Below are the code and all the weights of a small trained network. Each question names an input and a class and asks about switching units off, where a switched-off unit gives its printed mean instead of its output.

import numpy as np


def w(rows, s, z=0):
    codes = np.array(rows[::2]) - 128.0
    scale = np.full(codes.shape[1], s)
    scale[-1] = z or s
    return codes * scale


def f(y):
    return np.maximum(y, 0)


def log_softmax(a):
    a = a - a.max(-1, keepdims=True)
    return a - np.log(np.exp(a).sum(-1, keepdims=True))


def net(x, mask):
    res = np.array(x, float).reshape(1, 3) / 4 @ E
    y = f(res @ A[0][:, :-1].T + A[0][:, -1])
    res = res + np.where(mask, y, B[0][:, -1]) @ B[0][:, :-1]
    return log_softmax(res[-1] @ U[:, :-1].T + U[:, -1])


A, B = {}, {}
E = w([
[194,51,101,241,194,51,98,152,40,185,223],'x0',
[155,107,49,70,123,125,148,137,149,95,146],'x1',
[182,1,211,63,23,183,177,224,51,155,122],'x2',
],0.0085)
A[0] = w([
[101,133,151,104,56,148,114,91,197,79,41,57],'N0',
[89,177,176,74,56,187,155,73,190,91,104,83],'N1',
[29,188,140,71,45,190,161,123,175,109,33,73],'N2',
[31,179,30,185,209,141,69,71,205,124,138,190],'N3',
[172,27,180,121,2,192,201,245,70,133,97,182],'N4',
[109,184,79,171,163,44,93,62,154,78,89,168],'N5',
[161,155,114,149,95,109,148,136,162,184,114,4],'N6',
[105,147,111,186,178,103,149,97,171,62,129,129],'N7',
[122,139,154,113,127,115,143,120,136,130,168,72],'N8',
[142,129,138,124,125,119,141,127,157,141,148,43],'N9',
[164,54,104,202,171,37,88,141,68,160,233,54],'N10',
[208,69,111,198,142,55,104,127,74,139,165,42],'N11',
[102,112,119,122,132,153,84,111,100,118,109,9],'N12',
[122,137,114,118,185,170,153,152,112,157,110,94],'N13',
],0.0071,0.0022)
B[0] = w([
[179,103,92,155,167,159,174,112,115,155,88,191],'N0',
[166,74,97,166,166,171,185,110,48,176,67,206],'N1',
[195,41,68,174,203,130,207,108,90,162,56,225],'N2',
[47,182,194,62,111,58,67,172,149,95,179,253],'N3',
[67,251,234,49,47,68,1,141,200,69,200,223],'N4',
[71,177,147,108,56,123,69,162,161,110,191,220],'N5',
[148,124,103,126,124,163,109,154,130,116,141,128],'N6',
[128,154,141,78,88,129,109,174,157,121,124,186],'N7',
[108,88,133,87,106,134,146,131,159,101,122,128],'N8',
[137,180,149,147,118,138,161,162,106,118,146,128],'N9',
[176,20,66,179,178,171,192,72,60,159,80,215],'N10',
[172,95,109,171,179,178,188,121,113,132,132,191],'N11',
[131,118,85,150,112,138,106,99,143,124,129,128],'N12',
[147,123,150,131,109,131,146,117,155,163,130,128],'N13',
],0.0072,0.015)
U = w([
[109,205,176,77,63,91,5,155,182,86,162,253],'0',
[186,52,87,163,199,166,247,107,108,135,103,3],'1',
],0.015,0.0022)

Each question gives the input, the list of numbers given to net, and the class t.
The units are the neurons (one row each of A and B). Each row of codes is followed by its name. A weight is (code - 128) times the scale printed after its matrix; where a second scale follows, it is the last column's (A, B and U).
mask holds one flag per neuron, in row order. A switched-off neuron (its flag False) gives its mean, the last column of its row in B, instead of its output. The means were averaged over made-up inputs and are rounded, as every weight is.
A unit's drop is (log p(t) with every unit on - log p(t) with that unit switched off) / (log p(t) with every unit on - log p(t) with every unit switched off).
unit that matters most: the unit with the biggest drop
top k neurons: the k neurons with the biggest drops, biggest first
drop when u is switched off: that unit's drop, to one decimal
input [-6,6,5], class 1: unit that matters most => N2
input [3,-8,4], class 0: top 2 neurons => (N4, N2)
input [-7,1,6], class 1: top 4 neurons => (N2, N1, N3, N0)
input [-5,-4,-4], class 1: top 4 neurons => (N4, N2, N1, N0)
input [3,-4,4], class 0: top 2 neurons => (N4, N2)
input [2,1,-1], class 1: top 2 neurons => (N4, N3)
input [-8,7,7], class 1: top 3 neurons => (N2, N1, N3)
input [3,1,5], class 0: drop when N4 is switched off => 3.1
input [-2,3,8], class 0: drop when N4 is switched off => 4.7
input [6,7,8], class 0: drop when N4 is switched off => 4.3
input [4,0,8], class 0: drop when N4 is switched off => 3.8
